Each row is followed by roughly how far along a hidden order it lies, from 0 to 12. A new part has a new order.
In the rows, 128 means zero.
[117 128 126 144 119 125 126 144 141 150 144  20  20 179 104 239 179 127
 138 129  85 131 127 129  72 124 138 130 120 147  93  60  89 176 137 112
 117 123 123 160 133]
5
[128 131 140 135 134 120 127 166 125 126 131 185 214 128 128 164 120 128
 126 126 123 128 178 122 187 110 125 126 136 121 174 134 146 127 138 147
 119 137 129 117 133]
1
[122 130 134 135 122 146 134 169 145 148 192 255  95 176 137 224 147 136
 111 134 114 129 114 120 105 125 132 128 120 121  95  84 109 142 143 115
 105 127 126 146 136]
0
[132 132 133 112 132 163 130  97 117 126 105  89 165  91 123 123 112 120
 141 128 137 130 146 127 155 128 130 125 127 106 157 152 127  99 121 142
 141 124 129  91 119]
10
[122 127 130 137 120 143 132 153 143 158 173 239  51 169 133 198 157 136
 115 134 118 130  91 124  76 136 133 130 119 131  78  70  94 149 139 107
 108 123 125 142 137]
3
[124 125 130 142 122 117 133 162 136 144 150 243  65 138 144 130 131 137
 114 134 132 127  90 126 100 142 129 130 128 139  94  70 109 134 132 109
 115 126 127 139 140]
3
[130 133 132 112 132 165 128  99 120 124 106  98 150 105 124 114 110 118
 139 127 136 130 160 128 161 131 129 126 126 103 162 155 129  99 121 143
 143 125 129  97 117]
10
[129 125 136 133 129  98 130 189 128 133 137 255 135 105 157  69 106 137
 110 131 150 124 109 125 150 137 120 129 140 147 129 102 135 106 130 121
 116 135 130 119 144]
0
[129 134 130 109 130 170 130  91 119 131 110  80 151 109 118 132 119 116
 140 129 130 132 157 126 153 122 131 125 124 100 158 145 125 106 125 142
 141 126 128  98 117]
10
[128 122 124 129 124 131 133 140 128 141 125 210  38 101 147  66 115 131
 121 135 150 128  66 131 108 153 128 129 128 138 103  91 110 106 117 106
 131 122 129 115 134]
8
[126 123 131 138 123 123 130 174 136 141 147 255  79 142 145 108 121 135
 115 135 138 126  95 127 105 143 127 129 129 145  98  76 113 131 132 110
 114 128 127 134 140]
3
[119 125 126 143 121 102 123 145 133 144 112  15  26 142 112 170 153 127
 136 130 105 127 128 132  93 135 132 130 129 159 107  69 106 165 130 108
 124 128 125 147 138]
5
[128 131 127 114 128 169 128  86 122 135 101  20 120 111 113 134 116 115
 144 129 129 130 122 130 131 133 132 127 124 109 140 137 112 114 119 129
 142 122 126  98 117]
12
[122 125 129 144 122 111 129 175 141 147 156 174  70 161 129 172 154 135
 120 132 112 128 112 126  89 134 131 130 126 149  97  69 108 153 137 108
 110 126 126 150 141]
2
[125 123 131 147 126  86 127 186 131 133 128 217  85 123 142 117 122 136
 116 132 132 126 115 128 117 138 126 129 135 158 116  80 122 136 132 109
 113 131 127 137 144]
2
[130 131 127 112 129 170 130  91 120 133  95  41 116 113 115 123 122 116
 144 130 126 132 133 130 134 135 132 126 123 106 145 132 111 111 119 135
 144 122 127  99 119]
12
[125 136 131 117 129 163 126  95 125 132 113   1 129 140 104 211 140 115
 148 125 102 132 168 126 144 113 134 126 121 104 154 128 117 136 130 141
 138 126 125 115 118]
9
[123 131 139 139 130 113 126 160 133 136 139 151 167 154 126 207 140 130
 126 128 109 127 180 122 155 109 127 128 134 134 146 104 132 150 144 139
 115 136 127 134 136]
0
[127 132 126 115 127 180 130  85 124 142 116  19 109 125 113 164 132 118
 143 127 120 132 119 129 117 130 135 126 121 100 133 131 108 120 123 134
 141 121 127 103 117]
12
[130 133 131 120 133 143 124 116 118 123  86   1 141 108 115 134 113 117
 143 124 122 129 174 129 163 121 129 125 131 114 172 150 132 118 123 145
 138 132 128 105 122]
9
